Each row has a class, written after it.
[ 135  135  -18 -226  -33 -159  134  122  -13  -83 -237 -115  266  167
   45  -65   73 -292   46  -46  -34   75  -44   15   38  171  232  -59
  -29 -174   64   19] | <182>
[ 285  -29 -183   29  -46 -117  -25  147  105  102  -80   -2  188 -156
  -23  -77   93 -132  -55  119 -152   47  131  -36   41    4   87 -138
  -98  -84   36 -100] | <88>
[ 178  -63   25   12  -57  135   57  178   42  -30  -90 -359  -70 -152
  -86  -99  133  -47 -127  -81   76   36  267  -29  -21  245  187 -144
 -302  -92  -70  117] | <150>
[  91  209  144    8   37  160  -82   -8 -131 -107 -211 -197  -62   -1
  -81 -221  150  -81  133  -25   27  -55   40    2  -11 -145 -115   -2
  115  318 -141  -49] | <183>
[ 210  -94   15   63    9 -248  -49   79    0   18  161 -277  -61 -267
 -162   68  -14 -175   -4  130 -355  185   15   92  193 -240  111 -204
 -128  169    0  -83] | <41>
[ 198  -74   57 -162  -74  -65   78   92   61  -32 -116   -7  217  -36
  -39 -135   46 -146  -91   29  -67   -7   39  -20  -12   95  128 -100
 -138  -90   60   47] | <174>
[-126  291  -62  -88  521   20   19  -90   80  -80   37   17 -123  -66
   69  -53   17 -177   10  -14   31  174  -97  212 -219   34  372   14
  133   98  -20   34] | <203>
[  80  247   94 -493  -47  214  209   32 -238  -60 -287   83   57  375
   89 -353 -104  193  149  101  306 -275 -116 -120  -64   17  164  229
  327 -242  -54   99] | <78>
[-170 -181    1   32   63  -57 -211   34  -56  -63   16 -181   -5  -88
 -115  -80  126   60  202  112   51  156  161    7  -84 -236  -83  -33
  130  181  -58  -68] | <26>
[  34 -136 -227  171 -151  -70 -267   64  -34  -43    3 -303   35   68
  -89   94  282 -123   42   81  -55   36  254   42   16 -112 -119 -193
  -91  133 -129 -108] | <184>
[  99   53   88 -141   27  179  -73   68 -105  -80 -170 -327 -239   46
 -109  -93  360   58   99   44    4  -68  131  -70  -34   81 -215  134
   24  297  -57  -41] | <183>
[ 159  610  153 -209  346  228   86 -163 -149   14   33 -178 -264  195
   61 -364  -32 -280  -10  -49  200  -10 -205  357 -219 -322   31   60
  135  725  -84 -191] | <59>
[ 157  114  134 -137   35   78   95   33 -136  -76 -168 -152   15   60
  -16 -270  -25   30   72  -32  134  -89  -18  -26  -95  -55  133   63
    9   30  -97   79] | <129>
[  20   94  106 -103  -62  128   76  -68 -121  -85 -103  -80  -33  124
   27  -80   16  123  106  -41  143  -87  -11  -22 -111 -119  -81   51
  109   59  -23  -15] | <182>
[  62  -92   56  -66 -120   64  -37   70 -121  -49   -8 -366 -111   70
  -92   11  169   74   39  123   84  -34  170   -1   60 -121 -111  -49
   34  151 -169  -29] | <150>
[  27  185  -90 -280  136  128  -19 -131  -57 -127 -112 -159   81  272
   81   -7   95  -71  137 -123   25  -67   23  119  -58 -202  -54   20
  179  304  -16 -157] | <59>
[ 326   97 -317  173 -143  -35  -75  165  200   91 -250  -67  234  -73
   18 -123  266 -250  -49   42  -66   55  182 -105   21   77   57 -350
 -259  113  -16  -97] | <88>
[  33   86  -28 -276   85   -4 -168   95  160   90 -639  290   38 -201
  -74 -304  323 -467   36  155 -247 -191  -38 -132  217  214  -91   10
  -77    9   83  157] | <174>
[ 373   30  -49  -28 -132 -140   17  197   33  117 -115 -157  212   32
  -56 -162  173 -226 -146  140  -60   14   52  -56  144    0  116 -155
 -117   51 -128  -29] | <182>
[ 460   92 -111 -298  138  143  231  148 -189   67 -153    5  -73 -173
 -113 -201  266 -145 -274 -100  -28 -277  -14  121 -153  567  238   39
 -547 -599   96  139] | <174>
[-272   -7   39  234    6  -65 -160  104  155   54   46  -30 -238 -235
   38  267  283    7 -125   90   93  215  123  255 -122  -38  127 -287
 -111 -172  131  106] | <182>
[-310 -445  273 -139 -245 -209   -8   48  114  -64  -46  105   24 -109
  -36   29  103   93  185  313   -6  310   60   77  102 -221 -188  -22
  378 -129  371  161] | <59>
[ 164 -210 -476 -164   -5  214 -148  192  197 -104 -285 -257  -78 -380
 -122   96  330 -289 -204 -207   60  -35  532  160  -11  248  159 -323
 -594 -203  -48   36] | <150>
[ 205  -21  -69 -173  201 -105  119   89    3   -3 -271  245  331  -71
  -52 -359   71 -107  -52  -52   23 -140 -125  -72 -188  215  239   15
 -143  -90  109   -5] | <26>
[  23  156   54 -473   42  149  320  -90 -233    7  110  143  214  439
  177 -145 -170  309   69   33  260 -237 -223   43  -96   14  -21  211
  256  -65  269 -145] | <26>
[ 183  -28  -58    9 -143   11   11  147  -14   52  -13 -187   17  -59
  -88  -80  107  -67  -91   55    5   10  151   -4   29  122   84 -138
 -199 -111  -16   33] | <78>
[ 223   15  -42  -33  -57  -94   60  141   51   30 -128  -95   60 -111
  -21  -57  142  -81  -73   96   27   46   68  108   -7  -63  126 -178
 -132  -35   64   35] | <59>
[  59   65   55 -169   14   65   62  -85  -96   16   20  205  220  237
  112  -86  -41  184   61  -48  106 -121 -161  -27  -90  -88 -133   47
  118  -57  126 -124] | <129>
[  24  -16    0  -76  -33   64  -28   55  -93  -37  -16 -233 -103   -4
  -78  -84  180   81   58  146   39  -55  134   27  -12  -85   -8   -8
   44  149  -69  -18] | <26>
[  42 -200  -43  221 -344  -57  -72  141   31    3   18 -106   86   34
   -2   91  116   16   -5  105 -138   24  164   -1  182 -122  -55 -169
   42    5 -164   10] | <78>
[ 205  272  116 -132  123   40    9   28 -166  -33 -231  102  222  127
   37 -304 -103   16   91   55   71 -252  -41   -9 -252   -5   23  106
  109  -60   66 -148] | <183>
[ 471  147  -30   50 -357 -163   46  314  -48   45 -243 -543  190  334
   12   46  377   75   17  287  -36  -37  151 -284  124   59   97  -89
  229  300  -73 -198] | <183>
[  -7 -196   58   13  -33 -172   67  145   63  -64   37   -3  188  -44
   52  -46  -35  -30  -71  116   74  130    5  128   27   -2  205  -89
    4 -175  120  188] | <129>
[-493  -92  -81 -214  271  -54 -206  -68   34   35  340  175 -207   56
   36  219 -256   37  -13   98  188  -23   -8  230  -84  -29  -22   49
 -131  -58  -19  -75] | <184>
[  38 -220  -75   44 -142  -58  -90  150   41  -24   10 -265  -60  -90
  -72  163  244  -87 -103   68  -70   -1  256  154   -1   -8   42 -187
 -194   -4 -126    5] | <78>
[  30 -110  -26  -94  -35   14 -125  -36  -77  -52  -19  -56  -86    3
  -77   -9  156   61   97   92  -69  -92   69   27  -31 -161 -153   -5
   46  121  -47  -96] | <129>
[ 279  -67 -252 -128   98  163 -193  301  162  100 -385  109  182 -148
  120 -119  227 -203 -230  -96  155 -173  220  -17  -49  314  138 -138
 -405 -548   27  167] | <183>
[ 166   72  -21  -85  -91  107 -120   95  -87  -79 -169 -318   56  123
 -106 -187  251  -63  119   25  -11   10  185 -104   88   35 -182  -54
  -39  201  -94    0] | <203>
[ 585  326 -112   64  118 -383   -7  197   96  -63 -580  240  319  -29
  286 -232  -58  -90  186  233 -181 -200 -315 -240 -380 -221  312 -109
   89  -52  230 -102] | <182>
[  49   68  356 -230  181 -103  111  -29   54  -10 -249   68   20  -65
   57 -187  -47   82   17  110   21  -13 -182  -48 -151 -248  117  181
  306  152  228  122] | <203>
[ 332  498  399  -71  108   40   44  175 -201  -84 -476 -636   40   53
  -64 -427  181   43  208   44  122   13   30 -210  -91  -48  103  121
  247  371  124   86] | <59>
[ -70   -5    4  -58   -7  229  -56  -50  -86   28    5   49  -98  105
  -30 -142  127  113   48    0  133  -61   50   29  -44  -35 -122    0
   88   99  -50  -62] | <183>
[ 213  -33  -42   23  -16  -72   13  109   30   -5 -113 -111   49 -103
  -21  -38  115  -88  -76   17  -32  -44   72   85  -45    4  147 -165
 -155  -35   16   36] | <59>
[  85 -209  -18  -66 -127 -141   84   71   76  -14  141   73   85  -58
   13  135  -24 -100 -202   66 -112  -63    7  149   65  105   71  -89
 -184 -207  135   12] | <184>
[ 254 -403   97 -473  192  -31  299  -12   73  -60 -119  586  152 -599
   13    3 -389   58 -305 -163  -56 -486   17  276 -387  214  162  144
 -561 -899  381   87] | <129>
[  90  -86  -35  -99  -37   39   -8   19  -24  -27 -110  -90   56   33
  -53  -83  114   45   48   43   16  -31   75  -86   18  -89  -14  -58
   44   43  -68  -38] | <150>
[ 174  -76  -32   41  -54 -115   48  119   70    1    6 -128   61 -105
   -1    4   63  -80  -91   40  -13  110   46   20    5  -27  171 -141
  -99  -60   13   52] | <88>
[ 132  -92 -114   -2 -145   44  -39  209   59   -6 -124 -112  136   22
  -30  -88  226 -114 -127   99   81  -51  264   70   36  229   12 -179
 -190  -66  -54   76] | <203>
[-101  226   11 -120   -8  250  -75   -1  -91  -41 -111 -197  -28  244
  -21  -96   97  -16   30   -6  127 -104  183    3   42  198 -116   79
   59  102   66   14] | <41>
[  84   43   10  -58  -18  113  -90    5 -106  -50  -41 -266 -144   35
 -113 -179  147   -9  132   91   29  -14  135  -58  -32 -101  -96   -6
   63  269 -195  -68] | <88>
[-311 -272   49  -14  270   -5   35  100 -112  -92  780 -448 -541 -245
 -162  327  -43  121 -133  381  279  288  229  467  -44   56   68   44
 -162  -19 -428  111] | <174>
[  99   89   71  -19  -70  -93 -137   78  -58   61  -81 -112  -91  -29
  -90  -41  107   78  101  260 -133  -39   92  -71   -1 -126  -95  -18
   83   70   19  -86] | <203>
[  62 -296 -157 -170 -118  -70   58  106   54   10   74  161  163   48
  -48  -51   89   41 -154   59  -43 -130  129  144  -72  135  102 -147
 -211  -69   91  -86] | <88>
[ 280  114 -152   42  -45  104 -123   23  -44  -54 -247 -317  -18  -22
  -82 -161  340  -36  162   66  -76  -43  195 -178 -104 -136  -68  -67
    5  229 -166 -113] | <26>
[ -37  -38  -94 -158  -49  155 -205   13   -5  -28 -143   76   26   54
  -33 -174   81  -57   99  136   51  -36  158   -5  107 -192 -260   23
  209  124  -53  -88] | <150>
[  87 -207 -107  -37 -138  -51  -44  235  107   41  -79 -154   79  -29
  -13   29  159 -111 -122  118  -63   -8  259   74  122  100   96 -160
 -137  -31  -51  -12] | <150>
[  68  -89   11 -200   35  -47   45   17  -76 -110  -35  -47   77   93
  -32  -45   26   41   69    7  -35  -69   -6   -5  -42  -56   33   65
   45   32 -118  -52] | <182>
[  45   -2   67 -160  -30  117    7  -17 -123  -56 -158 -124   60   88
  -61 -155   99   85   94  -37   70 -144  111   13  -90  -54  -81  -42
   -6  120  -30  -39] | <203>
[ 356  289  -24 -258  -45  168   84   44 -154  -16 -218 -256   80  157
  -79 -337  154    5  101   31   97 -119   91 -154 -101   64  -23   22
  -74   82  -18 -130] | <184>
[  32  -27  203  274 -130 -270  -15   89  138   21  214  -41  107 -179
  -28   15 -144   42  -71  185  -42  245 -100  -64  111  -90  143 -279
  -45   28  209   98] | <129>
[   9  127   37   18  -28  -25   -1   28 -116  -27   30 -169 -123  145
    9  -21   51  165   99  162   58  -35  -11   12  -74 -184  -26   65
  108  206  -68  -69] | <184>
[ 112 -161  -41   76  -15  -15  -80  214  148   30 -111  -98   72 -248
  -58  -22  114 -139 -230  -18  -19    2  233   71   59  126  116 -172
 -283  -83   13   85] | <150>
[ 298 -215 -172   54 -159  -65   91  176   37   16  -36 -222 -100 -133
  -14   66  327  -48 -138  139 -156  -36  128   58   42   23  187 -111
 -157  -84  -75   80] | <26>
[  99 -124  491  134 -123 -318 -188  194    7  -24  -65 -849 -229 -347
 -275   51  234  140  379  429 -402  405  404 -245  -36 -302 -119   10
  247  350  -25 -118] | <203>
[ 101  104    0  152   74  -48   21    3  -27  -28   79 -331  -60 -153
 -113 -111   21   54  139  100   48  217   30 -113  -25 -247   58  -75
   -2  329 -170  -40] | <26>
[ 175  -14    2   42 -191   38  -41  173   19  -32 -136 -397  -96  -77
  -56   37  320 -114  -73   37  -13   47  231   30   87   19   -5 -115
 -167   18  -69   78] | <184>
[ -28   65   23 -134 -215  150 -155   -6 -117  -87    4 -380   -9  310
  -26   52  151   25  124   86   11 -117  306   -6   34   29 -211  -10
   41   65  -96 -103] | <129>
[  11   62   97 -126  -59  159  -91   59  -76  -49 -196 -225  -31   55
  -88 -196  190   -6  100   72   78  -33  194   -7   11  -34  -84  -15
   78  142   -9    1] | <183>
[  24 -177 -114    7  -74 -141  -98  144  152   42    2   39   92 -118
  -32  -13  123 -147 -120  145   -4   86  105   69   24  -27   79 -175
 -136   -7   51    3] | <26>
[ 154  281   51 -121   36  168  -11  -25 -180   28 -113 -134  150  183
  -38 -292   23   38   38   -4  286 -186   32  -80 -176   74  -85  -60
  -12  141   47 -150] | <182>
[  88  -27  -37   41  -63  -88   -2   96   73   15   51  -34   53   15
  115  131   29  -77 -140   60   48   65   16  122   -6  -59  -10  -37
  -16  -51  116   10] | <182>
[-130 -494  104  -87 -116 -260   63    6  123  -28  -23 -149  298   23
 -163  -76  -97  -12   -1  -15 -357  -14  236   44  160 -198  137   47
  -68  400 -131    3] | <129>
[ 241 -111 -162   -1 -155   96   37  123   53   -4 -123 -159  -14  -72
  -33  -48  158 -183 -104   -2  -72  -70  222  104   66   47   64 -199
 -293    2 -149   29] | <41>
[ 330  317  194   -2   53  -19   24   -6 -142 -172 -216 -122  229  180
    5 -386  -32   30  158  -39  203   22 -239 -308 -186  -90  123  -22
  153   72  -24   64] | <129>
[   0 -280  -31   10 -147 -108 -105  180  124   14  -92  -44  -19 -184
  -59  -32  201  -60   10  171 -109  157  208   26   68  -66   64 -120
   20 -107   19   82] | <88>
